Below are the code and all the weights of a small trained network. Each question names an input and a target symbol and asks about switching units off, where a switched-off unit gives its printed mean instead of its output.

import numpy as np


def w(rows, s, z=0):
    codes = np.array(rows[::2]) - 128.0
    scale = np.full(codes.shape[1], s)
    scale[-1] = z or s
    return codes * scale


def norm(h):
    return h / np.sqrt((h * h).mean(-1, keepdims=True) + 1e-5)


def f(y):
    return y / 2 * (1 + np.tanh(0.7978845608 * (y + 0.044715 * y**3)))


def softmax(a):
    e = np.exp(a - a.max(-1, keepdims=True))
    return e / e.sum(-1, keepdims=True)


def log_softmax(a):
    a = a - a.max(-1, keepdims=True)
    return a - np.log(np.exp(a).sum(-1, keepdims=True))


def net(x, mask):
    ids = ['ΘΨΩεηπτ'.index(c) for c in x.split()]
    T = len(ids)
    res = E[ids] + P[:T]
    r = norm(res)
    for j in range(2):
        rows = slice(3 * j, 3 * j + 3)
        q, k, v = (r @ M[0][rows].T for M in (Q, K, V))
        z = softmax(np.where(np.tri(T) > 0, q @ k.T / 3**0.5, -1e9)) @ v
        o = O[0][rows]
        res = res + np.where(mask[j], z, o[:, -1]) @ o[:, :-1]
    y = f(norm(res) @ A[0][:, :-1].T + A[0][:, -1])
    res = res + np.where(mask[2:10], y, B[0][:, -1]) @ B[0][:, :-1]
    return log_softmax(norm(res)[-1] @ U[:, :-1].T + U[:, -1])


Q, K, V, O, A, B = {}, {}, {}, {}, {}, {}
E = w([
[200,113,107,117,109,136,150,120,109,147,113],'Θ',
[121,51,194,99,175,172,29,166,71,141,149],'Ψ',
[7,109,117,77,95,187,83,166,103,136,169],'Ω',
[113,95,115,116,130,70,137,94,155,154,94],'ε',
[147,115,141,130,97,92,112,74,159,113,173],'η',
[113,92,160,171,130,146,180,90,154,129,146],'π',
[118,153,164,151,112,84,184,118,108,83,115],'τ',
],0.0017)
P = w([
[139,156,207,118,27,176,103,227,253,147,51],'0',
[149,179,139,146,101,110,110,161,132,180,118],'1',
[129,161,121,160,136,95,111,122,99,174,130],'2',
[125,130,109,126,154,130,95,64,60,148,119],'3',
[143,74,103,86,160,122,112,68,56,107,124],'4',
[101,47,87,76,146,135,145,117,88,61,120],'5',
],0.0013)
Q[0] = w([
[64,128,145,119,130,170,76,169,125,92,196],'head 1',
[155,255,179,207,157,97,165,177,198,60,120],'head 1',
[139,202,138,186,136,84,128,77,126,205,132],'head 1',
[117,67,129,54,142,173,104,111,76,103,124],'head 2',
[125,160,116,132,156,162,103,217,158,130,118],'head 2',
[147,94,99,98,118,108,199,124,172,28,98],'head 2',
],0.0065)
K[0] = w([
[221,60,75,71,172,128,178,143,39,145,85],'head 1',
[145,148,151,84,52,219,124,232,204,133,72],'head 1',
[149,207,191,246,66,80,132,205,245,199,138],'head 1',
[183,142,93,164,156,50,143,5,81,126,130],'head 2',
[217,95,77,44,51,196,49,145,208,171,133],'head 2',
[32,44,56,46,237,189,97,56,4,44,175],'head 2',
],0.0036)
V[0] = w([
[174,70,146,113,188,71,94,151,129,164,28],'head 1',
[55,184,4,97,138,123,97,197,149,198,109],'head 1',
[116,105,195,96,166,151,47,154,86,103,175],'head 1',
[175,199,44,58,78,45,59,154,62,104,164],'head 2',
[202,109,93,151,144,217,70,116,188,217,223],'head 2',
[172,138,109,154,132,203,238,164,39,124,127],'head 2',
],0.0022)
O[0] = w([
[99,106,159,144,193,99,128,186,150,158,50,240],'head 1',
[178,32,85,58,60,146,168,135,129,181,69,105],'head 1',
[106,136,113,191,137,182,72,154,116,211,157,165],'head 1',
[53,169,148,150,60,89,29,189,250,126,71,153],'head 2',
[84,45,134,78,179,156,109,145,204,59,241,254],'head 2',
[64,188,226,88,105,186,176,155,152,194,173,139],'head 2',
],0.0024,0.00076)
A[0] = w([
[140,143,81,174,104,83,73,120,173,56,130,40],'neuron 1',
[118,119,143,127,152,131,105,171,125,133,140,129],'neuron 2',
[135,125,86,151,138,118,167,93,105,100,140,125],'neuron 3',
[154,117,118,122,99,157,130,118,98,157,131,125],'neuron 4',
[129,150,130,155,141,158,116,156,151,154,128,68],'neuron 5',
[130,112,112,113,68,176,122,141,135,155,134,89],'neuron 6',
[119,254,125,202,84,97,183,108,94,107,95,56],'neuron 7',
[149,174,169,99,113,123,157,167,182,116,119,2],'neuron 8',
],0.0059,0.0027)
B[0] = w([
[178,200,73,182,106,113,77,161,197,48,152,158],'neuron 1',
[166,201,122,153,120,156,96,131,113,148,104,201],'neuron 2',
[115,160,218,121,165,167,181,69,154,89,154,156],'neuron 3',
[49,136,108,147,108,100,109,180,151,109,140,202],'neuron 4',
[218,85,158,159,212,172,128,135,109,150,126,103],'neuron 5',
[83,149,100,147,118,116,166,145,68,100,217,251],'neuron 6',
[100,251,166,194,69,86,177,166,55,172,66,185],'neuron 7',
[50,179,178,64,109,163,59,79,194,164,125,147],'neuron 8',
],0.0026,0.0017)
U = w([
[81,167,208,33,96,171,70,116,225,183,101,48],'Θ',
[228,101,133,196,206,193,72,194,88,220,119,39],'Ψ',
[57,79,44,121,55,122,153,197,63,135,219,255],'Ω',
[162,14,61,98,124,31,165,97,139,121,1,59],'ε',
[200,195,71,198,115,92,75,120,213,15,153,170],'η',
[151,105,200,129,202,153,233,21,105,64,198,122],'π',
[127,255,185,199,73,72,184,135,73,144,49,195],'τ',
],0.0052,0.00071)

Each question gives the input, a string of symbols that net reads in full, and the target symbol t.
The units are the heads (3 rows each of Q, K, V and O) and the neurons (one row each of A and B). Each row of codes is followed by its name. A weight is (code - 128) times the scale printed after its matrix; where a second scale follows, it is the last column's (O, A, B and U).
mask holds one flag per unit, heads first, then neurons. A switched-off unit (its flag False) gives its mean, the last column of its rows in O or B, instead of its output. The means were averaged over made-up inputs and are rounded, as every weight is.
A unit's drop is (log p(t) with every unit on - log p(t) with that unit switched off) / (log p(t) with every unit on - log p(t) with every unit switched off).
The circuit of an input: a set's keep is (log p(t) with only the set's units on - log p(t) with every unit switched off) / (log p(t) with every unit on - log p(t) with every unit switched off). Starting from all 10 units, units are removed one at a time, each time the one whose removal leaves the highest keep (on an exact tie, the one counted first), for as long as the keep stays at least 0.8.
circuit, biggest first: the units of the circuit, biggest drop first
top k neurons: the k neurons with the biggest drops, biggest first
heads that matter: for each layer, one digit per head in row order, 1 if its drop is at least 0.15 and else 0, layers parted by /
drop of u: that unit's drop, to one decimal
input Θ Θ Θ ε, target ε: circuit, biggest first -> (head 1; neuron 7)
input Θ η Θ, target η: circuit, biggest first -> (head 2; neuron 1)
input Ψ τ τ Ψ, target τ: circuit, biggest first -> (head 2)
input Ψ η Ψ ε, target η: circuit, biggest first -> (head 2; neuron 1)
input Θ Ψ ε ε Ω Ψ, target ε: heads that matter -> 01
input Θ ε Ω π ε, target π: circuit, biggest first -> (neuron 3; head 2)
input τ Ω Ω Θ, target Ω: circuit, biggest first -> (head 1; neuron 4)
input Θ Θ Θ, target Θ: circuit, biggest first -> (head 2; neuron 8)
input Θ Ω Ψ Θ Θ, target Ψ: circuit, biggest first -> (head 1; head 2; neuron 5)
input Ω π ε, target π: circuit, biggest first -> (head 2; neuron 3)
input τ Ω τ Ψ η ε, target η: circuit, biggest first -> (neuron 1; head 1; head 2)
input τ ε η Ω ε Ω, target ε: heads that matter -> 11
input Ψ Ω ε, target ε: circuit, biggest first -> (head 1; head 2)
input Ψ η η Θ, target η: heads that matter -> 01
input Ω π η, target π: circuit, biggest first -> (head 2)
input Θ Ω Ψ Ω η, target η: heads that matter -> 01
input Θ π Ω Ψ Ψ Ψ, target Ψ: top 2 neurons -> (neuron 2; neuron 6)
input Θ Θ ε Θ, target ε: heads that matter -> 10
input Θ ε Θ Θ τ η, target τ: drop of head 2 -> 1.1
input η Ω Ω Θ Θ Θ, target Θ: drop of head 2 -> 0.8
input Θ ε Ω Θ, target ε: drop of head 2 -> 0.2
input Ω Θ η τ Ψ ε, target τ: top neuron -> (neuron 7)
